Below are the code and all the weights of a small trained network. Each question names an input and a class and asks about switching units off, where a switched-off unit gives its printed mean instead of its output.

import numpy as np


def w(rows, s, z=0):
    codes = np.array(rows[::2]) - 128.0
    scale = np.full(codes.shape[1], s)
    scale[-1] = z or s
    return codes * scale


def f(y):
    return np.maximum(y, 0)


def log_softmax(a):
    a = a - a.max(-1, keepdims=True)
    return a - np.log(np.exp(a).sum(-1, keepdims=True))


def net(x, mask):
    res = np.array(x, float).reshape(1, 5) / 4 @ E
    y = f(res @ A[0][:, :-1].T + A[0][:, -1])
    res = res + np.where(mask, y, B[0][:, -1]) @ B[0][:, :-1]
    return log_softmax(res[-1] @ U[:, :-1].T + U[:, -1])


A, B = {}, {}
E = w([
[94,165,118,141,167,116,83,58,149,67],'x0',
[175,245,187,124,155,132,41,153,94,167],'x1',
[40,127,127,190,208,102,73,189,84,49],'x2',
[129,118,119,54,92,32,170,77,153,97],'x3',
[103,165,168,79,183,185,110,96,184,184],'x4',
],0.012)
A[0] = w([
[185,133,74,196,173,58,113,152,26,78,185],'n1',
[148,145,160,168,79,54,157,177,89,136,194],'n2',
[143,152,138,175,113,200,134,137,163,160,191],'n3',
[105,132,189,158,165,154,86,151,108,131,199],'n4',
[74,98,127,114,88,209,150,41,238,166,255],'n5',
[143,164,126,94,202,202,118,153,148,115,165],'n6',
[162,135,141,164,152,100,102,177,133,167,192],'n7',
[133,165,178,181,138,184,119,121,55,158,99],'n8',
[133,100,102,107,52,122,128,140,104,148,214],'n9',
[109,181,195,113,125,159,150,103,95,77,127],'n10',
[165,121,85,114,54,125,207,95,185,137,232],'n11',
[138,74,115,98,108,142,189,185,100,151,127],'n12',
[100,139,92,161,54,95,141,115,138,91,117],'n13',
[2,132,111,101,108,161,150,64,120,74,157],'n14',
[93,108,116,163,182,118,116,131,25,45,171],'n15',
],0.0097,0.0034)
B[0] = w([
[176,171,77,174,109,165,183,117,178,115,223],'n1',
[254,203,131,111,77,59,125,163,174,106,189],'n2',
[113,149,191,127,141,146,96,128,95,149,194],'n3',
[157,127,152,88,154,186,109,202,114,90,202],'n4',
[129,129,119,148,190,153,115,43,67,173,247],'n5',
[108,111,162,141,165,145,43,176,51,138,198],'n6',
[142,110,172,87,59,142,154,222,56,159,178],'n7',
[148,126,100,77,121,132,115,146,117,129,197],'n8',
[168,186,68,103,120,56,154,67,152,133,190],'n9',
[70,123,128,174,181,96,115,173,162,111,163],'n10',
[148,152,169,91,121,67,155,81,117,150,252],'n11',
[109,136,142,129,75,164,151,143,124,171,191],'n12',
[104,109,90,150,129,87,48,154,150,93,184],'n13',
[82,123,162,92,205,44,148,153,141,103,199],'n14',
[103,172,137,181,74,128,91,133,189,64,226],'n15',
],0.0084,0.015)
U = w([
[63,103,87,194,179,64,151,120,174,72,124],'0',
[136,130,187,122,180,149,168,2,102,156,181],'1',
[116,87,189,108,193,170,71,167,97,161,168],'2',
[185,129,134,110,55,74,175,110,135,149,169],'3',
[155,152,136,168,128,180,168,133,144,47,7],'4',
],0.0097,0.0016)

Each question gives the input, the list of numbers given to net, and the class t.
The units are the neurons (one row each of A and B). Each row of codes is followed by its name. A weight is (code - 128) times the scale printed after its matrix; where a second scale follows, it is the last column's (A, B and U).
mask holds one flag per neuron, in row order. A switched-off neuron (its flag False) gives its mean, the last column of its row in B, instead of its output. The means were averaged over made-up inputs and are rounded, as every weight is.
A unit's drop is (log p(t) with every unit on - log p(t) with that unit switched off) / (log p(t) with every unit on - log p(t) with every unit switched off).
The circuit of an input: a set's keep is (log p(t) with only the set's units on - log p(t) with every unit switched off) / (log p(t) with every unit on - log p(t) with every unit switched off). Starting from the 12 units with the biggest drops (on a tie, the unit counted first), units are removed one at a time, each time the one whose removal leaves the highest keep (on an exact tie, the one counted first), for as long as the keep stays at least 0.8.
circuit, biggest first: the units of the circuit, biggest drop first
most important unit: the unit with the biggest drop
k most important neurons: the k neurons with the biggest drops, biggest first
drop of u: that unit's drop, to one decimal
input [-7,8,8,0,0], class 4: most important unit : n1
input [1,1,4,6,8], class 2: circuit, biggest first : n1, n11
input [3,-2,8,-8,0], class 4: circuit, biggest first : n15, n4
input [6,1,-1,-1,-4], class 0: 2 most important neurons : n4, n7
input [1,0,-4,7,1], class 1: circuit, biggest first : n5, n2
input [-3,-2,-1,6,3], class 1: circuit, biggest first : n5, n2
input [6,-7,-1,8,4], class 1: 2 most important neurons : n5, n11
input [4,-4,-2,-7,5], class 2: 2 most important neurons : n6, n11
input [2,4,-5,-3,8], class 2: drop of n5 : 0.0
input [1,0,-7,-8,7], class 2: drop of n6 : 0.9
input [3,5,0,7,5], class 2: drop of n11 : 0.6
